Below is a small trained network, with its code and all its weights. Each question gives an input and a class and asks what happens when units are switched off, that is, made to give their printed mean instead of their output.

import numpy as np


def w(rows, s, z=0):
    codes = np.array(rows[::2]) - 128.0
    scale = np.full(codes.shape[1], s)
    scale[-1] = z or s
    return codes * scale


def f(y):
    return np.maximum(y, 0)


def log_softmax(a):
    a = a - a.max(-1, keepdims=True)
    return a - np.log(np.exp(a).sum(-1, keepdims=True))


def net(x, mask):
    res = np.array(x, float).reshape(1, 8) / 4 @ E
    y = f(res @ A[0][:, :-1].T + A[0][:, -1])
    res = res + np.where(mask, y, B[0][:, -1]) @ B[0][:, :-1]
    return log_softmax(res[-1] @ U[:, :-1].T + U[:, -1])


A, B = {}, {}
E = w([
[133,46,73,151,114],'x0',
[71,158,149,99,197],'x1',
[69,92,89,96,114],'x2',
[107,165,204,209,92],'x3',
[175,10,147,153,221],'x4',
[154,136,149,68,176],'x5',
[190,145,171,126,107],'x6',
[111,90,191,37,59],'x7',
],0.011)
A[0] = w([
[103,181,177,210,161,130],'N1',
[246,132,92,158,52,239],'N2',
[199,152,62,193,83,169],'N3',
[50,25,162,140,141,125],'N4',
[126,177,165,77,71,204],'N5',
[138,168,204,130,144,254],'N6',
[173,164,208,99,94,142],'N7',
[139,128,161,58,99,203],'N8',
[70,133,74,103,132,175],'N9',
[208,91,117,75,195,174],'N10',
[185,111,87,161,189,140],'N11',
[175,120,68,166,114,153],'N12',
[35,159,96,66,104,165],'N13',
[79,26,140,156,139,139],'N14',
[163,92,69,86,218,216],'N15',
[105,85,189,105,90,189],'N16',
[165,72,108,92,221,128],'N17',
[86,152,54,108,100,180],'N18',
[54,166,128,139,166,222],'N19',
],0.013,0.0036)
B[0] = w([
[189,229,141,201,145,240],'N1',
[51,73,222,151,98,251],'N2',
[64,108,209,254,49,240],'N3',
[205,105,82,89,39,221],'N4',
[58,176,149,81,171,243],'N5',
[193,219,148,115,140,227],'N6',
[119,200,227,52,169,222],'N7',
[101,120,142,6,145,208],'N8',
[84,105,13,112,154,201],'N9',
[129,76,150,129,196,234],'N10',
[161,73,145,207,144,220],'N11',
[97,36,140,248,129,203],'N12',
[53,169,55,71,131,241],'N13',
[218,80,110,86,53,224],'N14',
[119,49,86,143,211,252],'N15',
[154,137,153,66,76,202],'N16',
[237,35,78,140,242,240],'N17',
[23,138,55,161,85,213],'N18',
[160,178,47,185,128,215],'N19',
],0.0077,0.012)
U = w([
[169,228,156,164,185,255],'0',
[188,50,100,144,254,115],'1',
[78,98,197,201,92,65],'2',
[30,142,15,102,137,147],'3',
[188,76,115,83,39,123],'4',
[98,160,218,7,180,69],'5',
],0.0094,0.0021)

Each question gives the input, the list of numbers given to net, and the class t.
The units are the neurons (one row each of A and B). Each row of codes is followed by its name. A weight is (code - 128) times the scale printed after its matrix; where a second scale follows, it is the last column's (A, B and U).
mask holds one flag per neuron, in row order. A switched-off neuron (its flag False) gives its mean, the last column of its row in B, instead of its output. The means were averaged over made-up inputs and are rounded, as every weight is.
A unit's drop is (log p(t) with every unit on - log p(t) with that unit switched off) / (log p(t) with every unit on - log p(t) with every unit switched off).
The circuit of an input: a set's keep is (log p(t) with only the set's units on - log p(t) with every unit switched off) / (log p(t) with every unit on - log p(t) with every unit switched off). Starting from the 12 units with the biggest drops (on a tie, the unit counted first), units are removed one at a time, each time the one whose removal leaves the highest keep (on an exact tie, the one counted first), for as long as the keep stays at least 0.8.
units of the circuit, in order: the units of the circuit, biggest drop first
k most important neurons: the k neurons with the biggest drops, biggest first
drop of u: that unit's drop, to one decimal
input [8,8,-1,-1,1,-3,-7,7], class 4: units of the circuit, in order : (N4)
input [-2,4,2,8,1,-6,1,4], class 0: units of the circuit, in order : (N1 N2)
input [6,-4,0,2,5,-7,-4,1], class 4: 2 most important neurons : (N14 N4)
input [-8,6,5,7,-5,-5,-2,0], class 0: 4 most important neurons : (N1 N6 N15 N7)
input [-4,-5,-5,7,6,6,1,1], class 0: 2 most important neurons : (N1 N6)
input [2,6,-6,1,-4,-8,-1,1], class 0: 2 most important neurons : (N1 N15)
input [-2,3,-8,-5,-2,-1,-4,0], class 3: 4 most important neurons : (N17 N1 N11 N7)
input [7,-8,-4,1,6,-6,3,3], class 2: 2 most important neurons : (N2 N3)
input [7,6,-7,7,-2,-3,-6,-5], class 0: 2 most important neurons : (N1 N2)
input [-6,2,-5,2,-3,2,3,1], class 5: 2 most important neurons : (N7 N5)
input [-8,-1,-7,-2,5,-3,5,1], class 5: drop of N2 : 0.1
input [-2,2,-2,3,2,-2,-6,6], class 5: drop of N11 : 0.2
input [7,-3,7,5,5,5,6,3], class 4: drop of N10 : 0.0
input [3,-5,-8,-3,3,-5,0,-5], class 2: units of the circuit, in order : (N3)
input [0,6,2,8,1,7,-7,2], class 0: drop of N1 : 0.2
